Below are the code and all the weights of a small trained network. Each question names an input and a target symbol and asks about switching units off, where a switched-off unit gives its printed mean instead of its output.

import numpy as np


def w(rows, s, z=0):
    codes = np.array(rows[::2]) - 128.0
    scale = np.full(codes.shape[1], s)
    scale[-1] = z or s
    return codes * scale


def f(y):
    return np.maximum(y, 0)


def softmax(a):
    e = np.exp(a - a.max(-1, keepdims=True))
    return e / e.sum(-1, keepdims=True)


def log_softmax(a):
    a = a - a.max(-1, keepdims=True)
    return a - np.log(np.exp(a).sum(-1, keepdims=True))


def net(x, mask):
    ids = ['βηθπστω'.index(c) for c in x.split()]
    T = len(ids)
    res = E[ids] + P[:T]
    u = 0
    for l in range(2):
        r = res
        for j in range(3):
            rows = slice(2 * j, 2 * j + 2)
            q, k, v = (r @ M[l][rows].T for M in (Q, K, V))
            z = softmax(np.where(np.tri(T) > 0, q @ k.T / 2**0.5, -1e9)) @ v
            o = O[l][rows]
            res = res + np.where(mask[u + j], z, o[:, -1]) @ o[:, :-1]
        u += 3
        y = f(res @ A[l][:, :-1].T + A[l][:, -1])
        res = res + np.where(mask[u : u + 8], y, B[l][:, -1]) @ B[l][:, :-1]
        u += 8
    return log_softmax(res[-1] @ U[:, :-1].T + U[:, -1])


Q, K, V, O, A, B = {}, {}, {}, {}, {}, {}
E = w([
[92,196,197,119,56,152,134,166,129,41,211],'β',
[22,80,153,134,73,213,57,190,154,83,102],'η',
[122,142,109,108,160,104,152,128,89,60,11],'θ',
[87,168,118,56,137,74,189,163,178,91,152],'π',
[122,148,171,163,34,142,137,87,107,55,127],'σ',
[214,48,166,102,111,36,184,110,206,128,93],'τ',
[233,214,101,203,188,147,143,61,75,70,157],'ω',
],0.011)
P = w([
[20,228,212,255,145,79,116,166,122,186,105],'0',
[94,174,148,101,129,156,211,88,152,235,92],'1',
[108,158,130,120,119,136,128,133,157,168,108],'2',
[131,140,108,116,119,132,129,151,137,142,122],'3',
[151,117,107,122,117,131,131,165,119,122,133],'4',
[167,105,108,110,109,126,133,170,91,127,142],'5',
[178,83,109,125,123,132,120,178,89,90,152],'6',
[199,86,133,91,103,126,139,171,34,145,163],'7',
[208,79,146,81,124,146,84,150,49,96,174],'8',
],0.0055)
Q[0] = w([
[139,133,155,142,116,118,130,105,136,120,167],'0.h1',
[171,136,133,93,122,84,142,175,149,105,186],'0.h1',
[160,145,111,215,81,151,116,69,63,109,81],'0.h2',
[112,250,155,147,84,179,169,116,90,53,178],'0.h2',
[110,138,169,120,58,121,139,80,106,52,26],'0.h3',
[102,148,72,121,175,63,107,123,39,122,79],'0.h3',
],0.015)
K[0] = w([
[146,137,137,141,89,122,140,110,107,135,186],'0.h1',
[159,133,93,166,193,146,111,123,129,173,179],'0.h1',
[161,179,38,211,131,178,75,40,70,139,109],'0.h2',
[140,231,57,162,120,216,129,94,86,111,254],'0.h2',
[187,164,58,162,145,206,107,84,18,119,88],'0.h3',
[47,103,102,49,77,73,160,161,97,88,50],'0.h3',
],0.011)
V[0] = w([
[253,159,136,171,162,165,118,85,120,147,162],'0.h1',
[124,60,168,144,116,77,177,160,194,129,96],'0.h1',
[82,144,61,127,118,89,159,137,104,89,3],'0.h2',
[176,171,117,121,187,95,141,120,88,116,189],'0.h2',
[93,114,126,98,89,98,176,188,172,133,174],'0.h3',
[123,67,195,126,119,138,94,138,77,138,75],'0.h3',
],0.012)
O[0] = w([
[1,56,60,8,102,175,66,148,155,124,159,4],'0.h1',
[97,243,152,211,107,144,106,135,55,46,147,168],'0.h1',
[155,101,214,66,132,167,90,177,146,149,197,193],'0.h2',
[104,107,113,219,82,208,134,148,100,162,57,178],'0.h2',
[149,69,170,55,179,162,79,97,139,91,150,96],'0.h3',
[92,167,86,123,128,125,163,120,179,80,204,109],'0.h3',
],0.0049,0.0034)
A[0] = w([
[179,94,142,154,167,80,82,61,197,191,100,22],'0.n1',
[135,174,149,236,124,156,90,124,70,152,85,64],'0.n2',
[86,148,182,174,125,116,159,62,131,141,33,167],'0.n3',
[173,85,202,72,124,128,105,73,128,61,156,139],'0.n4',
[107,142,53,36,183,219,133,163,124,167,172,59],'0.n5',
[8,124,185,77,132,169,74,162,174,165,113,97],'0.n6',
[86,254,74,156,181,104,138,77,139,122,141,172],'0.n7',
[149,155,183,177,150,134,122,115,66,88,119,2],'0.n8',
],0.0099,0.002)
B[0] = w([
[125,118,58,174,148,170,221,135,188,87,161,145],'0.n1',
[179,166,112,128,170,111,189,102,209,143,76,254],'0.n2',
[80,163,152,154,150,153,141,190,190,95,208,222],'0.n3',
[124,167,137,94,87,117,99,156,61,194,52,206],'0.n4',
[146,139,178,155,145,138,50,83,115,3,141,170],'0.n5',
[163,123,125,181,156,109,255,94,172,136,108,193],'0.n6',
[171,99,90,141,174,147,216,153,174,121,129,196],'0.n7',
[102,63,110,123,62,99,60,127,159,150,106,247],'0.n8',
],0.0099,0.0067)
Q[1] = w([
[75,31,143,27,59,55,55,93,101,149,177],'1.h1',
[109,71,138,79,90,122,227,42,158,76,98],'1.h1',
[164,44,212,186,26,192,125,139,184,94,20],'1.h2',
[155,171,169,110,130,58,138,91,172,151,117],'1.h2',
[152,65,53,196,182,187,178,139,148,212,88],'1.h3',
[109,183,101,249,82,141,212,70,149,162,103],'1.h3',
],0.014)
K[1] = w([
[172,253,173,168,183,98,172,134,228,187,79],'1.h1',
[120,234,114,127,117,93,139,175,15,129,73],'1.h1',
[139,24,86,110,87,227,67,75,45,120,167],'1.h2',
[150,130,108,113,81,77,109,116,137,102,153],'1.h2',
[97,2,75,88,148,196,82,98,75,164,134],'1.h3',
[155,65,70,175,51,229,161,81,109,114,133],'1.h3',
],0.015)
V[1] = w([
[153,153,197,168,180,120,166,56,119,87,114],'1.h1',
[183,100,114,103,141,158,147,103,239,190,159],'1.h1',
[66,63,177,28,107,89,181,139,247,161,125],'1.h2',
[120,227,156,209,122,160,181,169,142,193,88],'1.h2',
[122,169,77,129,205,115,133,118,194,157,114],'1.h3',
[110,100,36,140,155,147,111,83,120,244,71],'1.h3',
],0.013)
O[1] = w([
[129,186,214,116,120,168,104,80,99,83,121,197],'1.h1',
[150,104,117,24,16,140,75,55,130,140,154,190],'1.h1',
[84,124,71,132,235,34,126,128,250,124,22,194],'1.h2',
[216,90,88,254,64,58,203,203,130,98,181,252],'1.h2',
[63,117,139,190,43,95,92,44,40,147,161,244],'1.h3',
[112,189,66,205,136,41,148,85,162,147,214,45],'1.h3',
],0.005,0.014)
A[1] = w([
[140,164,117,190,137,66,101,124,96,133,204,94],'1.n1',
[135,123,144,163,121,64,186,163,165,88,88,149],'1.n2',
[134,143,71,157,219,125,221,101,248,119,187,57],'1.n3',
[138,166,118,124,164,177,239,111,185,139,134,158],'1.n4',
[127,119,74,172,189,108,237,115,244,100,142,113],'1.n5',
[73,120,161,86,125,174,99,153,69,163,129,2],'1.n6',
[177,139,111,183,220,98,184,159,195,94,123,153],'1.n7',
[106,80,82,149,124,97,107,164,163,150,76,177],'1.n8',
],0.011,0.0057)
B[1] = w([
[110,103,101,130,209,121,77,195,118,121,108,160],'1.n1',
[148,133,113,111,212,236,122,47,84,159,125,255],'1.n2',
[129,166,125,95,146,254,58,103,34,195,96,190],'1.n3',
[136,121,97,144,139,51,160,97,121,95,160,168],'1.n4',
[127,102,153,121,125,32,120,228,194,113,125,241],'1.n5',
[103,144,65,195,183,27,137,200,170,155,131,142],'1.n6',
[93,118,163,170,33,85,173,90,155,85,147,223],'1.n7',
[146,147,77,77,96,150,173,157,105,138,214,187],'1.n8',
],0.009,0.027)
U = w([
[140,119,170,172,124,90,205,108,179,77,182,176],'β',
[180,155,165,134,163,254,126,101,53,157,114,213],'η',
[139,132,240,129,74,71,89,199,92,126,107,132],'θ',
[114,156,180,152,178,108,119,79,143,112,94,98],'π',
[150,132,170,155,163,133,136,123,133,137,123,2],'σ',
[127,145,131,108,158,123,139,137,140,160,146,93],'τ',
[137,127,133,203,209,119,119,142,126,146,140,122],'ω',
],0.0044,0.0036)

Each question gives the input, a string of symbols that net reads in full, and the target symbol t.
The units are the heads (2 rows each of Q, K, V and O) and the neurons (one row each of A and B). Each row of codes is followed by its name. A weight is (code - 128) times the scale printed after its matrix; where a second scale follows, it is the last column's (O, A, B and U).
mask holds one flag per unit, layer by layer, with each layer's heads first. A switched-off unit (its flag False) gives its mean, the last column of its rows in O or B, instead of its output. The means were averaged over made-up inputs and are rounded, as every weight is.
A unit's drop is (log p(t) with every unit on - log p(t) with that unit switched off) / (log p(t) with every unit on - log p(t) with every unit switched off).
The circuit of an input: a set's keep is (log p(t) with only the set's units on - log p(t) with every unit switched off) / (log p(t) with every unit on - log p(t) with every unit switched off). Starting from the 12 units with the biggest drops (on a tie, the unit counted first), units are removed one at a time, each time the one whose removal leaves the highest keep (on an exact tie, the one counted first), for as long as the keep stays at least 0.8.
circuit, biggest first: the units of the circuit, biggest drop first
unit that matters most: the unit with the biggest drop
heads that matter: for each layer, one digit per head in row order, 1 if its drop is at least 0.15 and else 0, layers parted by /
drop when u is switched off: that unit's drop, to one decimal
input η ω β η θ π π θ θ, target π: circuit, biggest first -> [0.h1 1.h2]
input π β τ τ τ, target θ: unit that matters most -> 0.n2
input ω β π σ, target π: circuit, biggest first -> [0.n5 0.h1 0.h3 1.h2]
input η β ω θ θ τ τ τ σ, target τ: heads that matter -> 100 / 110
input τ σ η η η π η η, target θ: heads that matter -> 110 / 000
input τ η η ω θ, target ω: heads that matter -> 010 / 001
input π η ω π η π θ τ, target τ: circuit, biggest first -> [0.h1 1.h2 1.n8]
input η η τ θ ω τ ω, target η: circuit, biggest first -> [1.h2 0.h2]
input β π η π θ θ, target η: circuit, biggest first -> [1.n5 0.n6]
input θ η θ, target η: heads that matter -> 011 / 001
input π β θ π σ β θ τ π, target θ: circuit, biggest first -> [1.n2 0.n2 0.h1 1.h3]
input η η η, target θ: heads that matter -> 111 / 101
input θ θ θ θ π σ η θ, target θ: heads that matter -> 010 / 000
input τ τ π π θ θ θ ω, target ω: unit that matters most -> 0.h1
input θ β π ω β π π η η, target π: heads that matter -> 111 / 110
input τ η σ η ω, target ω: heads that matter -> 010 / 001
input π π η θ ω π θ, target π: heads that matter -> 110 / 110
input ω θ τ η η σ, target τ: heads that matter -> 111 / 110
input η σ β θ π θ τ τ σ, target η: heads that matter -> 111 / 101
input ω η σ, target ω: heads that matter -> 111 / 011
input θ τ η η, target η: circuit, biggest first -> [1.n5]
input β η τ θ τ β θ τ, target θ: drop when 0.n4 is switched off -> 1.0
input ω η π β θ η, target β: drop when 0.n8 is switched off -> 0.2
input τ η η θ β σ σ σ τ, target η: drop when 1.h1 is switched off -> 0.2
